How the states are linked:
q340: !>q696, $>q285, +>q986, %>q678, @>q112, ^>q450
q824: !>q97, $>q740, +>q145, %>q164, @>q414, ^>q99
q849: !>q110, $>q899, +>q56, %>q840, @>q755, ^>q696
q700: !>q99, $>q820, +>q283, %>q135, @>q16, ^>q870
q755: !>q849, $>q885, +>q285, %>q696, @>q986, ^>q340
q515: !>q787, $>q766, +>q742, %>q648, @>q602, ^>q752
q769: !>q607, $>q112, +>q529, %>q158, @>q395, ^>q204
q648: !>q264, $>q189, +>q515, %>q805, @>q752, ^>q315
q929: !>q567, $>q264, +>q805, %>q85, @>q899, ^>q810
q602: !>q515, $>q25, +>q185, %>q752, @>q468, ^>q709
q356: !>q529, $>q135, +>q968, %>q395, @>q621, ^>q665
q885: !>q899, $>q752, +>q550, %>q56, @>q97, ^>q285
q56: !>q810, $>q315, +>q885, %>q849, @>q285, ^>q755
q870: !>q135, $>q283, +>q16, %>q968, @>q519, ^>q546
q669: !>q429, $>q687, +>q264, %>q567, @>q805, ^>q929
q164: !>q285, $>q854, +>q824, %>q986, @>q99, ^>q534
q550: !>q315, $>q602, +>q709, %>q885, @>q854, ^>q97
q97: !>q885, $>q709, +>q854, %>q285, @>q824, ^>q164
q752: !>q648, $>q742, +>q602, %>q315, @>q709, ^>q550
q709: !>q752, $>q185, +>q468, %>q550, @>q740, ^>q854
q529: !>q450, $>q534, +>q53, %>q769, @>q356, ^>q395
q986: !>q755, $>q97, +>q164, %>q340, @>q534, ^>q112
q204: !>q158, $>q529, +>q395, %>q307, @>q687, ^>q155
q145: !>q854, $>q840, +>q981, %>q824, @>q820, ^>q414
q567: !>q909, $>q155, +>q669, %>q25, @>q929, ^>q85
q766: !>q621, $>q519, +>q909, %>q189, @>q25, ^>q742
q854: !>q550, $>q468, +>q740, %>q97, @>q145, ^>q824
q53: !>q112, $>q99, +>q135, %>q529, @>q968, ^>q356
q429: !>q519, $>q204, +>q155, %>q909, @>q669, ^>q567
q621: !>q356, $>q870, +>q546, %>q665, @>q766, ^>q189
q981: !>q740, $>q849, +>q696, %>q145, @>q678, ^>q820
q696: !>q840, $>q56, +>q755, %>q981, @>q340, ^>q678
q909: !>q546, $>q307, +>q429, %>q766, @>q567, ^>q25
q99: !>q164, $>q145, +>q414, %>q534, @>q700, ^>q135
q468: !>q602, $>q85, +>q110, %>q709, @>q840, ^>q740
q787: !>q687, $>q621, +>q189, %>q264, @>q515, ^>q648
q110: !>q185, $>q929, +>q810, %>q468, @>q849, ^>q840
q687: !>q204, $>q356, +>q665, %>q155, @>q787, ^>q264
q840: !>q468, $>q810, +>q849, %>q740, @>q696, ^>q981
q534: !>q986, $>q824, +>q99, %>q112, @>q135, ^>q53
q450: !>q678, $>q986, +>q112, %>q607, @>q529, ^>q769
q16: !>q700, $>q607, +>q158, %>q870, @>q307, ^>q519
q665: !>q395, $>q968, +>q621, %>q687, @>q189, ^>q787
q810: !>q85, $>q805, +>q899, %>q110, @>q56, ^>q849
q678: !>q981, $>q755, +>q340, %>q820, @>q450, ^>q607
q112: !>q340, $>q164, +>q534, %>q450, @>q53, ^>q529
q414: !>q824, $>q981, +>q820, %>q99, @>q283, ^>q700
q968: !>q53, $>q700, +>q870, %>q356, @>q546, ^>q621
q742: !>q189, $>q909, +>q25, %>q515, @>q185, ^>q602
q307: !>q16, $>q769, +>q204, %>q519, @>q155, ^>q429
q85: !>q25, $>q669, +>q929, %>q185, @>q810, ^>q110
q519: !>q870, $>q158, +>q307, %>q546, @>q429, ^>q909
q25: !>q766, $>q429, +>q567, %>q742, @>q85, ^>q185
q189: !>q665, $>q546, +>q766, %>q787, @>q742, ^>q515
q740: !>q709, $>q110, +>q840, %>q854, @>q981, ^>q145
q805: !>q669, $>q787, +>q648, %>q929, @>q315, ^>q899
q546: !>q968, $>q16, +>q519, %>q621, @>q909, ^>q766
q899: !>q929, $>q648, +>q315, %>q810, @>q885, ^>q56
q158: !>q283, $>q450, +>q769, %>q16, @>q204, ^>q307
q264: !>q155, $>q665, +>q787, %>q669, @>q648, ^>q805
q185: !>q742, $>q567, +>q85, %>q602, @>q110, ^>q468
q285: !>q56, $>q550, +>q97, %>q755, @>q164, ^>q986
q155: !>q307, $>q395, +>q687, %>q429, @>q264, ^>q669
q395: !>q769, $>q53, +>q356, %>q204, @>q665, ^>q687
q607: !>q820, $>q340, +>q450, %>q283, @>q769, ^>q158
q315: !>q805, $>q515, +>q752, %>q899, @>q550, ^>q885
q135: !>q534, $>q414, +>q700, %>q53, @>q870, ^>q968
q283: !>q414, $>q678, +>q607, %>q700, @>q158, ^>q16
q820: !>q145, $>q696, +>q678, %>q414, @>q607, ^>q283

In the rows, 149 stands for zero.

The rows follow the links: the fewer symbols apart two states are, the more alike their rows tend to be.

Each row is also shifted at random along 5 hidden directions that mean nothing.

Some states, each with a row of numbers:
q840:  114   173   124   196   160   111   176   137   119   174   167   111   157   140   115   155   147   153   153   172   132   202   139   160   141   166   183   165   136   161
q99:  178   125   133   148   137   184   140   171   139   123   118   191   156   156   191   157   151   137   140   178   150   145   144   152   162   140   138   133   133   145
q769:  209   132   163   135   139   170   146   188   159   161   107   103   185   146   138   150   167   154   158   148   161   127   139   125   147   160   137   144   150   133
q429:  174   162   171   140   156   100   160   154   172   160   154   134   154   141   134   128   185   146   149   121   111   162   155   158   147   159   211   181   173   132
q678:  110   123   138   155   148   174    70   128   123   151   145   199   153   163   161   187   133   126   155   180   176   130   142   114   165    87   119   110   138   160
q700:  121   131   147   142   142   150   172   176   149   134   120   131   162   150   126   149   133   126   140   165   162   151   124   145   163   133   134   153   147   158
q669:   77   153   181   114   147   168    99   140   165   163   173   105   138   151    93   169   183   162   153   122   170    96   185    90   158   128   147   137   162   119
q899:  246   151   145   139   167   205   167   144   155   116   191   173    73   153   124   164   156   141   147   159   164   114   200   164   144   118   133   141   136   126
q189:   89   166   176   136   134    99    82   115   157   194   158   118   197   150   146   151   158   177   154   109   150   146   138    96   162   164   161   145   176   160
q450:   76   131   146   148   129   141   106   148   130   161   121   122   196   155   131   171   129   141   144   166   177   149   114   100   175   128   122   129   147   171
q164:   39   144   125   165   155   189   220   198   138   121   134   117   127   142   119   151   173   138   144   189   139   160   165   176   141   161   165   161   121   120
q696:  119   148   118   176   160   183   216   181   137   123   140   169   122   143   174   142   158   144   149   184   128   173   161   205   130   174   163   159   122   134
q602:  237   160   150   138   151   151   133   111   150   129   194   189   108   157   150   156   134   147   134   141   156   140   170   148   166   125   141   145   153   157
q155:  170   153   171   137   154   124   147   146   176   156   146   179   157   147   187   123   156   153   154   117   129   148   148   170   139   164   169   164   172   150
q285:   81   166   119   192   151   136   206   162   126   155   144   127   160   140   159   140   148   162   148   175   125   204   137   186   136   196   174   166   129   155
q567:   81   157   163   127   144   138   150   121   169   129   171   200   129   157   189   131   117   155   134   120   155   142   148   166   161   151   127   152   167   173
q283:   86   121   147   138   151   162   165   167   148   122   132   153   136   155   113   160   119   108   141   172   175   137   131   146   165    95   120   145   147   162
q395:  146   138   170   143   158   121   136   148   165   174   132   145   175   149   146   141   128   138   168   129   161   142   121   147   140   135   135   153   172   169
q752:  109   171   149   140   135   178   183   149   151   143   170    90   138   146   126   149   146   190   137   139   169   139   170   136   153   196   122   147   140   144
q16:  144   132   158   147   160   110   152   141   157   150   136   177   158   155   143   141    98   112   153   145   164   158   107   163   153   107   127   157   169   190
q870:   90   145   166   145   144   130   168   176   160   177   114    71   197   142   112   140   140   155   160   136   165   149   117   132   144   169   135   159   162   158

Complete each set of four: the symbols that take the first to the second take the third to the fourth, perhaps in another order.
Answer with the state's name.
 163   128   181   126   158   165    76   131   174   178   139   197   165   158   193   153   130   152   182   116   179    98   142   132   132   123   101   122   173   162
:   83   120   161   120   137   230   172   210   164   142   101    77   164   148   120   158   157   161   159   156   194    93   153   122   142   162    87   130   135   124
::   90   159   170   135   156   105   146   131   169   153   168   163   143   149   143   134   146   142   147   120   137   152   146   155   153   140   170   168   175   158
: q356

 172   148   130   179   162   169    94   115   121   173   167   191   145   155   173   179   133   153   172   171   166   147   153   142   136   125   125   117   134   163
:  108   153   133   165   112   137   130   171   122   175   103    86   232   146   167   154   172   182   138   165   139   183   118   108   167   208   163   142   134   148
::  134   118   150   137   152   166   121   157   141   132   136   158   140   158   104   177   137   104   146   175   176   125   141   121   171    74   129   134   146   150
: q307

 144   162   127   169   159   175   202   142   141   132   171   167   114   148   167   145   116   161   149   161   160   163   158   193   134   172   118   149   132   166
:  203   159   173   130   123   141    84   133   166   183   132   166   208   151   240   132   168   203   157   102   140   137   144   124   147   211   146   134   168   150
::  135   141   160   148   143   121   159   154   163   167   114   153   196   149   191   125   107   156   160   128   161   160   101   164   141   174   116   153   167   189
: q824

 131   135   160   138   130   164   153   180   157   165   101    99   202   147   158   143   137   168   157   142   174   137   119   128   147   182   109   140   151   158
:  130   156   173   144   154   106   156   157   172   177   138   119   177   142   141   127   162   154   162   118   133   155   136   152   136   169   176   172   174   149
::  100   147   127   178   177   170   170   151   129   143   170   155   106   146   108   170   153   125   161   186   150   155   169   170   134   113   159   149   129   138
: q820

  96   159   179   129   144   135   124   153   169   179   148    98   175   145   131   143   183   174   159   114   145   130   160   116   145   174   168   155   167   129
:  187   176   150   153   138   114   125   105   137   163   187   131   153   153   131   157   134   170   136   137   156   166   148   121   169   156   150   148   155   170
::  126   144   160   149   167   105   207   161   175   142   136   174   146   145   160   113   113   121   154   132   138   171   117   205   136   146   152   182   173   178
: q25

 193   169   162   131   137   132   137   127   156   143   180   136   139   150   133   148   166   165   129   128   141   146   170   127   171   156   170   157   159   141
:   72   181   161   138   116   109   149   128   157   163   155   110   193   147   177   126   142   200   127   110   143   172   132   130   169   222   150   159   164   170
::  272   140   177   132   152   155   117   168   176   176   121   155   179   146   189   136   183   164   174   118   139   121   154   144   127   169   159   147   166   128
: q395

 142   186   148   161   124    92   118   100   130   184   177    95   192   149   134   154   129   192   134   128   156   185   129   104   174   190   148   148   158   184
:  256   188   157   147   124    73   145   127   150   158   169   118   180   144   152   128   184   178   118   119   101   195   148   132   178   200   224   180   167   146
::  150   160   156   124   135   203   157   146   159   131   170   130   124   153   154   152   151   185   140   133   175   113   182   137   153   179   108   134   142   137
: q742

 148   155   123   187   153   149   126   116   121   168   158   197   160   153   206   158   113   163   163   166   155   175   132   167   137   160   124   129   135   183
:  192   170   142   138   157   125   244   143   168    81   191   202    75   148   155   113   132   126   110   142   116   180   167   222   163   150   183   193   158   156
::   91   133   140   145   132   178   174   191   141   132   110   111   171   149   137   153   157   146   137   173   157   148   137   136   163   161   138   145   133   139
: q854

 127   145   124   176   167   193   177   159   134   137   155   176   117   148   167   157   148   145   162   181   151   152   166   185   126   150   137   141   124   141
:  168   127   135   146   129   195   134   177   138   132   111   170   170   155   193   158   157   152   142   175   155   140   144   141   159   158   129   127   129   140
::  134   162   171   122   134   169   168   180   177   151   141    98   160   142   153   129   204   188   146   117   132   126   181   139   144   210   172   161   156   107
: q752

 248   130   161   138   140   152   121   170   154   162   114   130   184   151   144   156   160   143   155   151   158   135   133   120   155   138   145   141   154   143
:  117   139   174   136   154   137   120   137   173   171   134   184   173   153   199   134   117   155   171   114   166   131   126   157   133   152   113   142   174   177
::  261   151   182   133   154   127    95   155   170   190   140   127   180   143   143   147   208   159   170   118   127   129   164   117   138   153   198   155   172   116
: q25

  69   144   125   175   167   172   169   154   130   139   157   169   120   149   140   164   142   131   156   185   151   158   157   173   139   125   146   145   130   148
:   75   167   141   161   151   163   156   124   134   160   181   111   134   150   113   166   117   169   152   153   184   147   154   135   147   155   107   137   138   169
::  162   162   128   186   169   115   134    98   122   162   191   185   128   153   135   167   108   133   155   168   155   182   139   161   147   113   147   146   146   186
: q805

 113   156   164   118   147   172   189   160   179   113   164   165   110   149   164   128   160   157   134   126   144   127   178   173   151   167   148   162   157   132
:  113   141   152   143   142   146   221   199   163   139   108    98   173   142   134   125   137   145   144   150   152   162   122   170   145   180   139   171   151   154
::  122   143   169   136   165   156   218   197   184   144   126   117   140   139   130   120   160   140   162   132   143   136   152   187   123   166   156   178   161   132
: q340

  89   153   124   179   158   183   174   155   131   154   150   152   140   147   169   156   138   164   162   174   157   161   154   175   127   174   127   139   125   153
:  226   153   145   136   145   211   159   138   155   121   174   187   106   156   188   150   134   173   144   145   170   120   181   166   145   165   100   131   136   147
::  130   161   150   129   148   167   193   135   163   105   186   176    94   154   151   138   124   151   126   138   159   139   170   176   160   149   126   157   151   156
: q766

 269   160   154   134   135   176   113   122   151   145   175   165   138   156   177   157   155   181   141   133   160   126   176   127   159   166   130   129   146   144
:  190   129   172   126   185   170   194   181   189   123   147   187    95   147   135   131   159   107   166   137   143   113   172   200   122   107   157   171   165   126
::  225   159   170   129   161   111   133   135   169   139   183   172   116   150   118   143   189   125   138   129   115   145   178   146   162   110   216   174   171   124
: q53

 116   141   172   137   154   142   145   154   176   170   129   158   172   149   180   131   128   157   169   119   161   133   128   162   130   162   121   150   170   166
:  130   167   163   131   152   109   164   131   165   129   186   156   117   150   118   137   157   135   127   128   130   156   165   155   168   130   187   175   169   145
::  136   203   127   200   144    38   198   118   116   184   179    64   186   135    93   136   137   168   129   153   114   249   114   152   163   201   214   193   152   184
: q145

 118   129   177   120   174   183   148   160   187   140   152   185   109   152   146   144   151   129   171   127   165    95   174   168   126   111   127   147   165   133
:  199   138   149   151   150   107   172   161   152   141   125   158   166   151   143   135   125   117   140   156   140   176   111   165   161   129   161   168   162   173
::  183   145   122   175   150   181   160   164   131   140   134   189   149   149   207   150   163   156   153   178   130   166   156   179   137   173   158   142   125   139
: q468

 211   160   136   158   128   193   117   116   138   162   155   188   170   158   251   151   106   211   156   137   181   141   144   149   140   210    72   109   135   183
:  168   156   137   163   162   180   139   127   133   155   180   148   120   152   131   172   134   158   161   162   174   136   168   144   138   137   120   131   134   153
::  225   168   121   197   171    91   154   110   119   159   185   192   132   148   143   155   131   125   150   175   121   209   138   181   147   123   194   165   145   175
: q740

  90   128   139   147   139   190   128   172   132   142   125   134   160   153   134   174   163   141   148   179   167   131   151   118   161   128   133   128   131   134
:  154   144   139   154   132   115   207   180   148   130   110   137   182   146   160   123   129   136   128   162   133   192   106   175   165   173   160   174   150   170
::   70   170   131   190   153   117   159   161   115   189   152    48   180   136    70   169   193   158   156   177   129   191   150   119   147   169   210   164   132   127
: q340

